Below are the code and all the weights of a small trained network. Each question names an input and a class and asks about switching units off, where a switched-off unit gives its printed mean instead of its output.

import numpy as np


def w(rows, s, z=0):
    codes = np.array(rows[::2]) - 128.0
    scale = np.full(codes.shape[1], s)
    scale[-1] = z or s
    return codes * scale


def norm(h):
    return h / np.sqrt((h * h).mean(-1, keepdims=True) + 1e-5)


def f(y):
    return y / 2 * (1 + np.tanh(0.7978845608 * (y + 0.044715 * y**3)))


def log_softmax(a):
    a = a - a.max(-1, keepdims=True)
    return a - np.log(np.exp(a).sum(-1, keepdims=True))


def net(x, mask):
    res = np.array(x, float).reshape(1, 4) / 4 @ E
    u = 0
    for l in range(2):
        y = f(norm(res) @ A[l][:, :-1].T + A[l][:, -1])
        res = res + np.where(mask[u : u + 9], y, B[l][:, -1]) @ B[l][:, :-1]
        u += 9
    return log_softmax(norm(res)[-1] @ U[:, :-1].T + U[:, -1])


A, B = {}, {}
E = w([
[254,232,141,177],'x0',
[48,19,46,237],'x1',
[3,165,139,165],'x2',
[65,108,69,4],'x3',
],0.00058)
A[0] = w([
[76,152,140,214,59],'0.n0',
[194,88,51,155,42],'0.n1',
[98,161,180,27,2],'0.n2',
[207,130,81,6,28],'0.n3',
[85,128,124,25,113],'0.n4',
[73,70,141,128,38],'0.n5',
[102,45,147,83,89],'0.n6',
[47,201,146,46,135],'0.n7',
[169,105,75,255,190],'0.n8',
],0.0029,0.00068)
B[0] = w([
[59,200,159,132,161],'0.n0',
[153,94,56,166,122],'0.n1',
[152,176,56,104,139],'0.n2',
[105,178,179,182,165],'0.n3',
[85,130,52,115,164],'0.n4',
[112,94,201,131,128],'0.n5',
[80,92,125,119,146],'0.n6',
[131,162,16,140,189],'0.n7',
[115,209,4,101,254],'0.n8',
],0.002,0.00085)
A[1] = w([
[77,170,149,199,62],'1.n0',
[224,157,195,138,51],'1.n1',
[127,78,159,157,128],'1.n2',
[24,116,76,164,90],'1.n3',
[121,191,101,17,95],'1.n4',
[140,142,143,110,97],'1.n5',
[66,142,224,130,111],'1.n6',
[57,1,124,90,6],'1.n7',
[129,204,149,190,152],'1.n8',
],0.004,0.0011)
B[1] = w([
[104,78,195,187,156],'1.n0',
[182,123,191,2,191],'1.n1',
[120,189,124,123,113],'1.n2',
[220,110,221,94,252],'1.n3',
[68,196,117,176,221],'1.n4',
[102,139,161,115,118],'1.n5',
[177,103,78,183,135],'1.n6',
[68,82,118,28,215],'1.n7',
[100,29,138,118,233],'1.n8',
],0.003,0.0011)
U = w([
[26,39,109,7,192],'0',
[37,255,66,89,161],'1',
[96,176,121,187,42],'2',
[80,168,161,162,3],'3',
[243,189,216,28,182],'4',
[220,106,24,186,127],'5',
[113,47,207,236,163],'6',
],0.009,0.0051)

Each question gives the input, the list of numbers given to net, and the class t.
The units are the neurons (one row each of A and B). Each row of codes is followed by its name. A weight is (code - 128) times the scale printed after its matrix; where a second scale follows, it is the last column's (A, B and U).
mask holds one flag per neuron, layer by layer. A switched-off neuron (its flag False) gives its mean, the last column of its row in B, instead of its output. The means were averaged over made-up inputs and are rounded, as every weight is.
A unit's drop is (log p(t) with every unit on - log p(t) with that unit switched off) / (log p(t) with every unit on - log p(t) with every unit switched off).
The circuit of an input: a set's keep is (log p(t) with only the set's units on - log p(t) with every unit switched off) / (log p(t) with every unit on - log p(t) with every unit switched off). Starting from the 12 units with the biggest drops (on a tie, the unit counted first), units are removed one at a time, each time the one whose removal leaves the highest keep (on an exact tie, the one counted first), for as long as the keep stays at least 0.8.
units of the circuit, in order: the units of the circuit, biggest drop first
top k neurons: the k neurons with the biggest drops, biggest first
top k neurons in layer l: the k neurons of layer l with the biggest drops, biggest first
drop when u is switched off: that unit's drop, to one decimal
input [6,5,4,3], class 6: units of the circuit, in order : (1.n0)
input [4,4,-2,6], class 5: top 3 neurons : (1.n1 0.n1 0.n3)
input [1,0,-3,4], class 1: top 2 neurons : (0.n4 0.n0)
input [-7,-5,-3,7], class 1: units of the circuit, in order : (1.n4 1.n8)
input [-3,-2,-6,7], class 1: units of the circuit, in order : (1.n4 0.n3)
input [-3,-4,-2,-1], class 1: top 2 neurons in layer 0 : (0.n4 0.n2)
input [2,4,8,4], class 6: top 2 neurons : (1.n3 1.n1)
input [0,3,-1,-1], class 5: top 3 neurons : (0.n8 1.n1 0.n1)
input [-2,1,-4,-5], class 5: top 2 neurons : (0.n8 0.n1)
input [1,-1,-7,7], class 1: top 2 neurons in layer 0 : (0.n3 0.n4)
input [7,5,2,7], class 2: top 3 neurons in layer 1 : (1.n1 1.n7 1.n6)
input [-3,-6,0,-2], class 1: top 2 neurons : (1.n4 1.n3)
input [5,8,7,2], class 6: drop when 1.n3 is switched off : 0.4
input [0,-4,6,-8], class 6: top neuron in layer 0 : (0.n0)
input [-8,4,-8,-8], class 0: drop when 1.n7 is switched off : 1.1
input [-4,-4,6,-7], class 6: drop when 1.n6 is switched off : 0.1
